Below is a small trained network, with its code and all its weights. Each question gives an input and a class and asks what happens when units are switched off, that is, made to give their printed mean instead of their output.

import numpy as np


def w(rows, s, z=0):
    codes = np.array(rows[::2]) - 128.0
    scale = np.full(codes.shape[1], s)
    scale[-1] = z or s
    return codes * scale


def f(y):
    return np.maximum(y, 0)


def log_softmax(a):
    a = a - a.max(-1, keepdims=True)
    return a - np.log(np.exp(a).sum(-1, keepdims=True))


def net(x, mask):
    res = np.array(x, float).reshape(1, 7) / 4 @ E
    y = f(res @ A[0][:, :-1].T + A[0][:, -1])
    res = res + np.where(mask, y, B[0][:, -1]) @ B[0][:, :-1]
    return log_softmax(res[-1] @ U[:, :-1].T + U[:, -1])


A, B = {}, {}
E = w([
[129,129,127],'x0',
[128,254,68],'x1',
[66,183,230],'x2',
[129,129,128],'x3',
[129,128,128],'x4',
[128,127,129],'x5',
[225,158,174],'x6',
],0.011)
A[0] = w([
[115,136,220,144],'n1',
[134,189,122,3],'n2',
[129,183,115,85],'n3',
[131,135,41,180],'n4',
[189,81,71,160],'n5',
[181,97,95,208],'n6',
[175,99,93,193],'n7',
[20,202,205,215],'n8',
[183,116,229,149],'n9',
[225,166,151,55],'n10',
[114,77,110,46],'n11',
[182,89,88,29],'n12',
[72,165,172,24],'n13',
[75,137,50,186],'n14',
[38,103,98,137],'n15',
[131,185,114,68],'n16',
[34,100,111,237],'n17',
[130,133,42,141],'n18',
[93,151,156,103],'n19',
[250,164,148,215],'n20',
[139,215,121,243],'n21',
[117,38,146,229],'n22',
[84,155,162,20],'n23',
[140,226,107,166],'n24',
[72,121,81,216],'n25',
[136,131,147,119],'n26',
[107,137,38,147],'n27',
[82,145,73,148],'n28',
],0.014,0.007)
B[0] = w([
[162,183,220,195],'n1',
[216,71,126,148],'n2',
[114,64,83,159],'n3',
[156,172,191,193],'n4',
[56,94,75,199],'n5',
[46,176,107,194],'n6',
[48,149,109,187],'n7',
[249,19,58,253],'n8',
[163,215,248,205],'n9',
[48,84,33,177],'n10',
[84,159,102,151],'n11',
[195,70,81,159],'n12',
[18,123,100,162],'n13',
[169,167,180,198],'n14',
[119,64,35,196],'n15',
[143,70,73,157],'n16',
[3,147,85,227],'n17',
[135,155,191,183],'n18',
[111,120,82,157],'n19',
[239,25,69,225],'n20',
[45,226,180,215],'n21',
[188,44,33,232],'n22',
[63,174,69,149],'n23',
[22,116,54,206],'n24',
[129,180,186,197],'n25',
[136,130,152,139],'n26',
[149,145,209,188],'n27',
[140,163,181,177],'n28',
],0.021,0.015)
U = w([
[2,147,91,2],'0',
[136,78,85,245],'1',
[153,221,235,139],'2',
],0.0098,0.00059)

Each question gives the input, the list of numbers given to net, and the class t.
The units are the neurons (one row each of A and B). Each row of codes is followed by its name. A weight is (code - 128) times the scale printed after its matrix; where a second scale follows, it is the last column's (A, B and U).
mask holds one flag per neuron, in row order. A switched-off neuron (its flag False) gives its mean, the last column of its row in B, instead of its output. The means were averaged over made-up inputs and are rounded, as every weight is.
A unit's drop is (log p(t) with every unit on - log p(t) with that unit switched off) / (log p(t) with every unit on - log p(t) with every unit switched off).
The circuit of an input: a set's keep is (log p(t) with only the set's units on - log p(t) with every unit switched off) / (log p(t) with every unit on - log p(t) with every unit switched off). Starting from the 12 units with the biggest drops (on a tie, the unit counted first), units are removed one at a time, each time the one whose removal leaves the highest keep (on an exact tie, the one counted first), for as long as the keep stays at least 0.8.
circuit, biggest first: the units of the circuit, biggest drop first
unit that matters most: the unit with the biggest drop
k most important neurons: the k neurons with the biggest drops, biggest first
drop of u: that unit's drop, to one decimal
input [2,-2,5,-8,6,-3,-1], class 1: unit that matters most => n8
input [5,6,-2,-6,-5,-3,8], class 0: 2 most important neurons => [n21, n8]
input [3,-8,-5,2,7,-2,-3], class 0: 2 most important neurons => [n8, n20]
input [-2,-6,-1,3,4,-7,-2], class 0: 3 most important neurons => [n8, n20, n17]
input [-4,0,3,-1,1,4,-8], class 1: 3 most important neurons => [n8, n21, n24]
input [3,6,-8,5,-2,3,2], class 0: 2 most important neurons => [n5, n24]
input [4,5,3,0,5,7,3], class 1: 3 most important neurons => [n8, n17, n20]
input [4,1,-8,0,-5,-3,5], class 0: 4 most important neurons => [n8, n6, n7, n5]
input [-2,4,4,-3,6,-2,1], class 1: 4 most important neurons => [n8, n17, n6, n7]
input [1,-7,6,7,7,-7,1], class 2: 3 most important neurons => [n9, n1, n20]
input [-8,8,8,3,-8,2,8], class 1: 3 most important neurons => [n8, n20, n2]
input [-2,6,-6,0,8,-6,5], class 0: 2 most important neurons => [n8, n21]
input [5,8,2,8,-6,1,1], class 1: 3 most important neurons => [n8, n17, n2]
input [-8,8,-7,2,7,4,7], class 0: unit that matters most => n21
input [7,4,-3,8,2,1,6], class 0: 2 most important neurons => [n8, n21]
input [5,5,-8,-4,-8,0,0], class 2: 2 most important neurons => [n4, n27]
input [-8,-2,5,6,-5,1,0], class 1: drop of n1 => 0.0
input [7,-5,7,4,0,-7,-7], class 1: drop of n8 => 3.4
input [5,-1,-5,3,-2,2,-4], class 0: drop of n8 => 0.1
input [5,-4,3,-2,-1,-6,5], class 2: circuit, biggest first => [n9]
input [1,-2,4,-6,-1,-6,-1], class 1: drop of n8 => 0.2
